Here is a tiny trained network, its code and every weight. The questions are about switching its units off for an input and a target symbol, where a switched-off unit gives its printed mean instead of its output.

import numpy as np


def w(rows, s, z=0):
    codes = np.array(rows[::2]) - 128.0
    scale = np.full(codes.shape[1], s)
    scale[-1] = z or s
    return codes * scale


def norm(h):
    return h / np.sqrt((h * h).mean(-1, keepdims=True) + 1e-5)


def softmax(a):
    e = np.exp(a - a.max(-1, keepdims=True))
    return e / e.sum(-1, keepdims=True)


def log_softmax(a):
    a = a - a.max(-1, keepdims=True)
    return a - np.log(np.exp(a).sum(-1, keepdims=True))


def net(x, mask):
    ids = ['ΓΔΘΛαβεημστω'.index(c) for c in x.split()]
    T = len(ids)
    res = E[ids] + P[:T]
    u = 0
    for l in range(2):
        r = norm(res)
        for j in range(3):
            rows = slice(2 * j, 2 * j + 2)
            q, k, v = (r @ M[l][rows].T for M in (Q, K, V))
            z = softmax(np.where(np.tri(T) > 0, q @ k.T / 2**0.5, -1e9)) @ v
            o = O[l][rows]
            res = res + np.where(mask[u + j], z, o[:, -1]) @ o[:, :-1]
        u += 3
    return log_softmax(norm(res)[-1] @ U[:, :-1].T + U[:, -1])


Q, K, V, O = {}, {}, {}, {}
E = w([
[121,124,107,108],'Γ',
[92,108,129,88],'Δ',
[145,145,99,157],'Θ',
[186,54,47,208],'Λ',
[115,157,131,120],'α',
[251,88,208,128],'β',
[114,139,125,119],'ε',
[66,141,154,107],'η',
[51,157,156,69],'μ',
[117,165,132,151],'σ',
[53,177,145,56],'τ',
[100,69,113,150],'ω',
],0.019)
P = w([
[179,117,151,102],'0',
[148,142,173,4],'1',
[173,112,150,54],'2',
[167,104,152,61],'3',
[166,106,146,73],'4',
[156,101,135,67],'5',
[141,100,135,84],'6',
[122,109,125,81],'7',
[120,107,108,87],'8',
[109,109,96,92],'9',
[91,107,97,96],'10',
[120,123,83,85],'11',
],0.0041)
Q[0] = w([
[129,144,165,146],'0.h1',
[164,205,193,134],'0.h1',
[161,119,96,8],'0.h2',
[118,190,145,118],'0.h2',
[189,137,40,107],'0.h3',
[182,157,158,250],'0.h3',
],0.011)
K[0] = w([
[155,147,63,66],'0.h1',
[213,80,248,127],'0.h1',
[175,116,168,133],'0.h2',
[112,137,91,151],'0.h2',
[119,136,165,131],'0.h3',
[180,111,170,115],'0.h3',
],0.014)
V[0] = w([
[97,56,123,176],'0.h1',
[46,112,78,54],'0.h1',
[115,201,120,205],'0.h2',
[192,103,247,111],'0.h2',
[178,87,143,107],'0.h3',
[46,154,160,141],'0.h3',
],0.013)
O[0] = w([
[166,166,230,29,3],'0.h1',
[199,227,101,176,228],'0.h1',
[107,7,132,116,99],'0.h2',
[92,209,237,230,77],'0.h2',
[211,160,74,47,118],'0.h3',
[76,123,254,217,134],'0.h3',
],0.0083,0.0038)
Q[1] = w([
[102,96,136,62],'1.h1',
[31,185,11,120],'1.h1',
[178,90,140,119],'1.h2',
[158,89,1,199],'1.h2',
[146,110,242,165],'1.h3',
[64,196,72,110],'1.h3',
],0.0095)
K[1] = w([
[131,103,121,91],'1.h1',
[172,114,180,89],'1.h1',
[169,152,153,175],'1.h2',
[95,161,12,175],'1.h2',
[196,137,160,128],'1.h3',
[136,140,9,171],'1.h3',
],0.011)
V[1] = w([
[1,196,71,80],'1.h1',
[225,112,19,223],'1.h1',
[200,75,172,203],'1.h2',
[171,185,168,184],'1.h2',
[24,66,139,192],'1.h3',
[33,212,127,117],'1.h3',
],0.0092)
O[1] = w([
[254,8,145,104,165],'1.h1',
[73,156,184,92,254],'1.h1',
[98,164,175,33,102],'1.h2',
[96,66,88,48,119],'1.h2',
[164,165,102,99,111],'1.h3',
[196,60,96,179,127],'1.h3',
],0.0087,0.0035)
U = w([
[147,146,217,214,183],'Γ',
[198,208,161,140,108],'Δ',
[185,229,27,101,66],'Θ',
[212,92,146,185,144],'Λ',
[30,2,183,171,88],'α',
[226,184,214,45,244],'β',
[177,140,186,193,146],'ε',
[79,191,91,173,88],'η',
[99,157,140,53,130],'μ',
[100,29,58,59,156],'σ',
[38,190,162,103,2],'τ',
[74,136,108,195,88],'ω',
],0.011,0.0055)

Each question gives the input, a string of symbols that net reads in full, and the target symbol t.
The units are the heads (2 rows each of Q, K, V and O). Each row of codes is followed by its name. A weight is (code - 128) times the scale printed after its matrix; where a second scale follows, it is the last column's (O and U).
mask holds one flag per head, layer by layer. A switched-off head (its flag False) gives its mean, the last column of its rows in O, instead of its output. The means were averaged over made-up inputs and are rounded, as every weight is.
A unit's drop is (log p(t) with every unit on - log p(t) with that unit switched off) / (log p(t) with every unit on - log p(t) with every unit switched off).
The circuit of an input: a set's keep is (log p(t) with only the set's units on - log p(t) with every unit switched off) / (log p(t) with every unit on - log p(t) with every unit switched off). Starting from all 6 units, units are removed one at a time, each time the one whose removal leaves the highest keep (on an exact tie, the one counted first), for as long as the keep stays at least 0.8.
circuit, biggest first: the units of the circuit, biggest drop first
unit that matters most: the unit with the biggest drop
which heads matter: for each layer, one digit per head in row order, 1 if its drop is at least 0.15 and else 0, layers parted by /
drop of u: that unit's drop, to one decimal
input τ ω σ, target β: which heads matter : 100 / 010
input Θ Γ Γ τ, target Θ: unit that matters most : 0.h1
input Δ η ε μ Θ Θ σ Θ, target α: circuit, biggest first : [0.h3, 1.h2]
input ε Θ σ Θ Λ τ ω ω ε ω Γ, target β: which heads matter : 100 / 100
input ε Θ μ, target σ: which heads matter : 110 / 101
input μ Θ Θ Γ σ, target Θ: which heads matter : 001 / 011
input Θ Δ σ μ, target α: circuit, biggest first : [0.h2, 1.h2]
input Θ Θ Λ, target σ: circuit, biggest first : [0.h1, 0.h3]
input α η β Θ τ ε τ τ Λ σ, target σ: which heads matter : 110 / 000
input ε β τ α Θ Δ μ α, target α: which heads matter : 001 / 000
input η Δ τ ω, target Λ: which heads matter : 000 / 111
input σ ω η, target β: which heads matter : 101 / 001
input ω ε Θ Θ Θ, target σ: which heads matter : 011 / 000
input τ σ Γ τ, target Θ: unit that matters most : 1.h3
input Θ τ μ Γ τ σ, target Λ: which heads matter : 000 / 100
input β Γ Γ Γ Γ Λ σ Γ σ, target σ: which heads matter : 100 / 000
input Θ α τ Θ Θ τ, target σ: which heads matter : 010 / 100
input Θ Θ α ω μ Θ τ, target σ: which heads matter : 011 / 100
input η Δ Θ Θ ω ω τ, target β: which heads matter : 100 / 100
input Θ τ Θ ε, target σ: which heads matter : 010 / 001
input μ Θ σ Δ, target α: unit that matters most : 0.h3
input ε σ Γ τ ω μ, target β: circuit, biggest first : [1.h1, 0.h1]
input Γ Γ τ α Δ ω Θ σ Γ σ τ, target α: circuit, biggest first : [0.h3, 1.h1]
input σ η Γ Θ α ε ε Γ σ, target Θ: circuit, biggest first : [1.h3, 0.h2]
input Δ ε ω η Θ α, target σ: circuit, biggest first : [1.h2, 0.h2]
input Γ η Γ ω Θ η, target σ: drop of 0.h2 : 0.9
input η μ ω τ, target β: drop of 1.h2 : 0.4
input σ ε ω η, target β: drop of 0.h1 : 0.2
input Θ σ ω ω Γ, target β: circuit, biggest first : [0.h1]
input μ Θ Γ μ, target Θ: drop of 0.h2 : 0.2
